Below are the code and all the weights of a small trained network. Each question names an input and a target symbol and asks about switching units off, where a switched-off unit gives its printed mean instead of its output.

import numpy as np


def w(rows, s, z=0):
    codes = np.array(rows[::2]) - 128.0
    scale = np.full(codes.shape[1], s)
    scale[-1] = z or s
    return codes * scale


def f(y):
    return np.maximum(y, 0)


def softmax(a):
    e = np.exp(a - a.max(-1, keepdims=True))
    return e / e.sum(-1, keepdims=True)


def log_softmax(a):
    a = a - a.max(-1, keepdims=True)
    return a - np.log(np.exp(a).sum(-1, keepdims=True))


def net(x, mask):
    ids = ['αβγεημξπστφψ'.index(c) for c in x.split()]
    T = len(ids)
    res = E[ids] + P[:T]
    u = 0
    for l in range(2):
        q, k, v = (res @ M[l].T for M in (Q, K, V))
        z = softmax(np.where(np.tri(T) > 0, q @ k.T / 3**0.5, -1e9)) @ v
        res = res + np.where(mask[u], z, O[l][:, -1]) @ O[l][:, :-1]
        u += 1
        y = f(res @ A[l][:, :-1].T + A[l][:, -1])
        res = res + np.where(mask[u : u + 8], y, B[l][:, -1]) @ B[l][:, :-1]
        u += 8
    return log_softmax(res[-1] @ U[:, :-1].T + U[:, -1])


Q, K, V, O, A, B = {}, {}, {}, {}, {}, {}
E = w([
[122,139,105,205],'α',
[101,120,126,121],'β',
[124,139,102,213],'γ',
[155,87,73,134],'ε',
[131,133,112,93],'η',
[231,155,155,110],'μ',
[98,120,73,247],'ξ',
[144,153,73,17],'π',
[103,240,213,118],'σ',
[93,148,48,140],'τ',
[32,188,168,210],'φ',
[106,254,66,150],'ψ',
],0.019)
P = w([
[205,90,166,188],'0',
[207,117,124,129],'1',
[196,146,89,119],'2',
[165,144,88,125],'3',
[141,149,81,134],'4',
[108,139,90,121],'5',
[78,145,93,128],'6',
[52,165,94,137],'7',
[28,169,98,138],'8',
[3,200,91,156],'9',
[18,167,112,147],'10',
[48,161,131,150],'11',
],0.0055)
Q[0] = w([
[93,111,92,164],'L0H1',
[153,88,252,128],'L0H1',
[196,55,168,131],'L0H1',
],0.014)
K[0] = w([
[45,114,78,67],'L0H1',
[217,95,191,138],'L0H1',
[254,62,119,143],'L0H1',
],0.0092)
V[0] = w([
[232,255,208,48],'L0H1',
[232,94,48,30],'L0H1',
[140,85,214,213],'L0H1',
],0.0071)
O[0] = w([
[58,246,105,153,103],'L0H1',
[185,118,212,110,3],'L0H1',
[1,115,223,141,112],'L0H1',
],0.0072,0.0064)
A[0] = w([
[187,120,122,250,3],'L0N1',
[153,110,89,112,186],'L0N2',
[151,120,165,158,218],'L0N3',
[232,181,81,153,168],'L0N4',
[93,151,152,121,141],'L0N5',
[157,122,135,188,61],'L0N6',
[154,146,127,54,182],'L0N7',
[117,156,163,94,206],'L0N8',
],0.011,0.0022)
B[0] = w([
[83,124,152,35,237],'L0N1',
[93,73,114,100,181],'L0N2',
[168,149,175,194,151],'L0N3',
[209,94,148,61,254],'L0N4',
[177,128,50,146,164],'L0N5',
[75,76,149,1,172],'L0N6',
[115,94,182,75,165],'L0N7',
[183,139,212,61,156],'L0N8',
],0.0078,0.0079)
Q[1] = w([
[96,79,24,100],'L1H1',
[2,166,254,99],'L1H1',
[162,98,1,135],'L1H1',
],0.0072)
K[1] = w([
[122,160,80,156],'L1H1',
[83,151,152,119],'L1H1',
[126,110,9,125],'L1H1',
],0.013)
V[1] = w([
[190,231,155,155],'L1H1',
[25,210,143,84],'L1H1',
[56,86,249,3],'L1H1',
],0.0046)
O[1] = w([
[124,183,121,132,50],'L1H1',
[87,135,107,107,246],'L1H1',
[5,108,168,65,215],'L1H1',
],0.013,0.0011)
A[1] = w([
[133,203,120,74,40],'L1N1',
[62,130,122,75,108],'L1N2',
[101,107,194,108,240],'L1N3',
[106,61,96,143,173],'L1N4',
[252,116,154,170,97],'L1N5',
[57,150,238,254,200],'L1N6',
[138,130,84,231,151],'L1N7',
[177,175,129,149,254],'L1N8',
],0.0083,0.0048)
B[1] = w([
[96,2,59,205,210],'L1N1',
[19,112,85,154,242],'L1N2',
[145,172,210,155,252],'L1N3',
[181,62,139,250,254],'L1N4',
[104,138,190,183,183],'L1N5',
[199,218,186,196,194],'L1N6',
[189,80,134,83,201],'L1N7',
[130,179,147,43,214],'L1N8',
],0.0076,0.0069)
U = w([
[60,119,78,81,109],'α',
[183,152,72,61,239],'β',
[84,37,141,129,179],'γ',
[136,100,164,140,43],'ε',
[82,71,119,9,87],'η',
[131,113,179,155,3],'μ',
[150,151,221,93,237],'ξ',
[112,109,182,153,109],'π',
[119,61,54,150,89],'σ',
[240,4,171,132,116],'τ',
[196,148,188,254,107],'φ',
[65,179,132,110,199],'ψ',
],0.0076,0.0042)

Each question gives the input, a string of symbols that net reads in full, and the target symbol t.
The units are the heads (3 rows each of Q, K, V and O) and the neurons (one row each of A and B). Each row of codes is followed by its name. A weight is (code - 128) times the scale printed after its matrix; where a second scale follows, it is the last column's (O, A, B and U).
mask holds one flag per unit, layer by layer, with each layer's heads first. A switched-off unit (its flag False) gives its mean, the last column of its rows in O or B, instead of its output. The means were averaged over made-up inputs and are rounded, as every weight is.
A unit's drop is (log p(t) with every unit on - log p(t) with that unit switched off) / (log p(t) with every unit on - log p(t) with every unit switched off).
The circuit of an input: a set's keep is (log p(t) with only the set's units on - log p(t) with every unit switched off) / (log p(t) with every unit on - log p(t) with every unit switched off). Starting from the 12 units with the biggest drops (on a tie, the unit counted first), units are removed one at a time, each time the one whose removal leaves the highest keep (on an exact tie, the one counted first), for as long as the keep stays at least 0.8.
circuit, biggest first: the units of the circuit, biggest drop first
unit that matters most: the unit with the biggest drop
top k neurons: the k neurons with the biggest drops, biggest first
top k neurons in layer l: the k neurons of layer l with the biggest drops, biggest first
drop when u is switched off: that unit's drop, to one decimal
input γ γ γ φ β β μ η μ τ, target τ: circuit, biggest first : [L0H1, L1H1, L0N1]
input β γ ξ γ ξ β π γ, target η: top 3 neurons in layer 0 : [L0N1, L0N6, L0N4]
input α ψ γ η τ ξ β ψ γ π, target β: circuit, biggest first : [L1H1, L0H1]
input π μ ξ β μ γ τ ξ α, target τ: top 2 neurons in layer 0 : [L0N8, L0N7]
input σ μ η ξ β ξ ξ ψ η, target β: circuit, biggest first : [L0H1, L1H1, L1N4]
input ξ μ φ φ π ε ψ μ, target ξ: circuit, biggest first : [L0H1, L0N8]
input β σ π π γ ψ ξ τ, target β: top 4 neurons : [L1N1, L1N8, L1N3, L0N5]
input ξ ξ β, target γ: top neuron in layer 1 : [L1N2]
input β π ξ β γ π γ γ ε, target τ: circuit, biggest first : [L0H1, L1H1]
input γ μ β π σ γ ξ π ξ η φ π, target σ: top 2 neurons in layer 0 : [L0N1, L0N5]
input ξ π α ξ, target η: top 2 neurons in layer 0 : [L0N1, L0N6]
input γ ψ ε ψ γ ξ γ γ σ ξ, target α: top 2 neurons : [L0N1, L0N4]
input α ε μ φ ξ ξ γ σ π, target α: circuit, biggest first : [L0H1, L1N2]
input η μ ξ τ σ ξ, target τ: circuit, biggest first : [L0H1]
input ε ξ γ σ γ η ε τ, target τ: circuit, biggest first : [L0H1, L1H1]
input γ σ σ π α μ φ σ β ψ β β, target β: top 3 neurons in layer 0 : [L0N1, L0N6, L0N7]
input φ φ η γ η η ξ φ ξ, target σ: top 2 neurons in layer 1 : [L1N4, L1N3]
input φ σ τ ξ τ γ α φ α τ μ β, target τ: top 3 neurons : [L0N1, L0N6, L1N2]
input ξ γ α, target γ: circuit, biggest first : [L0N1, L1H1, L0H1]
input ξ η γ, target γ: unit that matters most : L1H1
input ξ ε π α φ η ξ σ, target ψ: circuit, biggest first : [L0H1, L1H1]
input ξ μ γ φ, target φ: top 3 neurons : [L1N6, L0N1, L0N4]
input ψ γ μ π γ ξ ε π τ β α, target τ: top 3 neurons in layer 0 : [L0N4, L0N8, L0N7]
input γ τ γ, target τ: top 2 neurons in layer 0 : [L0N4, L0N8]
input φ ξ φ η τ ξ, target τ: top 2 neurons in layer 1 : [L1N4, L1N2]
input σ η ψ α μ ξ ε μ σ μ ξ, target α: drop when L1H1 is switched off : 0.2
